Below are the code and all the weights of a small trained network. Each question names an input and a class and asks about switching units off, where a switched-off unit gives its printed mean instead of its output.

import numpy as np


def w(rows, s, z=0):
    codes = np.array(rows[::2]) - 128.0
    scale = np.full(codes.shape[1], s)
    scale[-1] = z or s
    return codes * scale


def norm(h):
    return h / np.sqrt((h * h).mean(-1, keepdims=True) + 1e-5)


def f(y):
    return y / 2 * (1 + np.tanh(0.7978845608 * (y + 0.044715 * y**3)))


def log_softmax(a):
    a = a - a.max(-1, keepdims=True)
    return a - np.log(np.exp(a).sum(-1, keepdims=True))


def net(x, mask):
    res = np.array(x, float).reshape(1, 8) / 4 @ E
    u = 0
    for l in range(3):
        y = f(norm(res) @ A[l][:, :-1].T + A[l][:, -1])
        res = res + np.where(mask[u : u + 5], y, B[l][:, -1]) @ B[l][:, :-1]
        u += 5
    return log_softmax(norm(res)[-1] @ U[:, :-1].T + U[:, -1])


A, B = {}, {}
E = w([
[107,88,86,200,166,162,118,79,179,112,185],'x0',
[88,252,121,186,143,74,78,205,108,130,251],'x1',
[145,175,160,138,154,138,182,113,37,230,100],'x2',
[117,72,109,153,141,92,174,223,103,65,155],'x3',
[178,109,194,69,163,64,161,81,166,156,184],'x4',
[108,78,183,71,17,52,183,113,168,173,193],'x5',
[98,125,66,108,94,169,98,144,149,169,139],'x6',
[205,215,143,117,213,94,103,72,172,110,127],'x7',
],0.0027)
A[0] = w([
[117,252,121,123,125,101,78,183,132,189,177,6],'0.n0',
[175,124,104,86,154,203,51,110,146,103,3,35],'0.n1',
[110,116,74,140,134,162,124,170,30,49,134,89],'0.n2',
[118,85,84,200,133,150,121,239,88,109,98,23],'0.n3',
[152,63,211,100,6,33,191,175,115,180,114,79],'0.n4',
],0.0043,0.0018)
B[0] = w([
[190,221,69,140,48,204,109,32,59,19,138,191],'0.n0',
[161,183,108,36,122,93,39,248,170,141,92,232],'0.n1',
[147,46,111,212,77,65,192,156,83,231,146,183],'0.n2',
[164,121,66,188,93,85,197,180,143,30,60,185],'0.n3',
[36,140,185,2,164,209,200,202,67,34,127,253],'0.n4',
],0.0049,0.0029)
A[1] = w([
[64,86,74,108,52,214,116,151,66,165,107,134],'1.n0',
[174,145,140,151,214,102,110,76,132,141,77,104],'1.n1',
[77,63,120,107,112,90,92,123,221,95,225,98],'1.n2',
[143,176,141,148,183,153,158,166,4,134,22,98],'1.n3',
[145,211,113,151,79,93,71,104,40,126,216,4],'1.n4',
],0.0041,0.0018)
B[1] = w([
[132,196,124,134,207,125,150,75,145,213,190,246],'1.n0',
[157,104,145,93,178,19,135,116,143,120,192,171],'1.n1',
[131,71,210,186,2,198,24,101,185,108,147,179],'1.n2',
[105,77,108,131,69,142,112,120,212,84,146,249],'1.n3',
[178,212,30,109,114,195,132,89,33,46,174,202],'1.n4',
],0.0049,0.0021)
A[2] = w([
[144,129,129,94,163,177,138,111,170,242,96,252],'2.n0',
[103,114,27,108,58,172,97,156,78,104,143,180],'2.n1',
[158,144,191,98,230,64,180,107,146,103,185,99],'2.n2',
[77,90,55,254,142,56,185,217,137,113,84,68],'2.n3',
[169,135,97,98,170,93,49,148,146,156,14,23],'2.n4',
],0.0042,0.0017)
B[2] = w([
[85,158,69,199,111,106,103,191,55,159,157,218],'2.n0',
[254,114,192,130,208,98,147,21,101,98,129,252],'2.n1',
[84,77,149,181,176,28,210,65,151,154,67,173],'2.n2',
[225,8,87,224,58,166,200,255,68,138,51,248],'2.n3',
[170,206,69,55,184,110,34,189,205,149,60,205],'2.n4',
],0.0054,0.0025)
U = w([
[133,37,194,162,52,188,44,78,210,99,191,131],'0',
[212,31,86,228,85,162,193,231,77,108,84,223],'1',
[203,246,97,147,131,168,147,45,45,43,192,202],'2',
[142,84,177,165,207,15,168,55,170,161,107,66],'3',
[185,175,72,38,175,96,28,203,177,150,56,75],'4',
[27,85,234,2,117,148,243,165,88,95,129,134],'5',
[59,147,92,166,124,180,131,120,81,246,152,7],'6',
],0.0096,0.0015)

Each question gives the input, the list of numbers given to net, and the class t.
The units are the neurons (one row each of A and B). Each row of codes is followed by its name. A weight is (code - 128) times the scale printed after its matrix; where a second scale follows, it is the last column's (A, B and U).
mask holds one flag per neuron, layer by layer. A switched-off neuron (its flag False) gives its mean, the last column of its row in B, instead of its output. The means were averaged over made-up inputs and are rounded, as every weight is.
A unit's drop is (log p(t) with every unit on - log p(t) with that unit switched off) / (log p(t) with every unit on - log p(t) with every unit switched off).
most important unit: the unit with the biggest drop
top k neurons: the k neurons with the biggest drops, biggest first
k most important neurons of layer l: the k neurons of layer l with the biggest drops, biggest first
drop when u is switched off: that unit's drop, to one decimal
input [8,5,2,6,4,6,-2,-3], class 5: most important unit : 0.n4
input [-8,-4,4,-1,-6,1,-7,2], class 5: top 2 neurons : (0.n4; 1.n3)
input [1,-4,-3,5,-1,4,-8,6], class 5: top 3 neurons : (0.n4; 1.n0; 2.n1)
input [4,5,0,-4,-2,0,-8,-6], class 2: top 3 neurons : (1.n4; 0.n0; 2.n1)
input [-5,-5,-1,2,-8,-5,7,4], class 4: top 2 neurons : (0.n1; 2.n4)
input [8,-6,-2,2,6,5,-4,5], class 0: top 2 neurons : (1.n2; 1.n0)
input [-2,0,-1,-7,-6,7,-1,2], class 5: top 2 neurons : (0.n4; 1.n4)
input [-8,-4,-1,-5,8,0,-3,2], class 5: top 3 neurons : (0.n4; 2.n1; 1.n0)
input [7,-4,5,-8,2,-5,-4,-7], class 6: top 4 neurons : (2.n0; 0.n3; 1.n0; 2.n1)
input [-7,-4,7,-1,3,-6,3,-7], class 4: top 3 neurons : (0.n1; 2.n3; 2.n4)
input [3,-6,8,5,-2,3,6,7], class 4: 2 most important neurons of layer 2 : (2.n4; 2.n1)
input [5,3,-8,-8,-6,-8,2,-5], class 1: 3 most important neurons of layer 0 : (0.n2; 0.n3; 0.n0)
input [-2,3,3,2,5,-2,-8,8], class 3: top 2 neurons : (2.n2; 1.n1)
input [3,1,1,0,7,2,8,-6], class 5: top 2 neurons : (0.n4; 0.n2)
input [6,0,8,2,-2,-7,4,3], class 1: top neuron : (2.n3)
input [8,2,-2,-8,-1,-6,2,-1], class 4: 2 most important neurons of layer 0 : (0.n1; 0.n0)
input [-1,-6,-2,8,-1,-3,-8,7], class 3: 2 most important neurons of layer 2 : (2.n2; 2.n0)
input [7,-7,-4,0,-3,-5,-5,-1], class 4: drop when 0.n1 is switched off : 1.4
input [1,-2,1,-4,-4,-3,-6,6], class 4: drop when 0.n1 is switched off : 0.6
input [-6,1,-2,0,0,6,0,4], class 5: drop when 0.n4 is switched off : 0.6
input [3,-8,0,-6,-2,0,-1,-8], class 6: most important unit : 1.n0
input [4,2,5,-3,-2,-8,-5,6], class 4: 2 most important neurons of layer 2 : (2.n4; 2.n1)
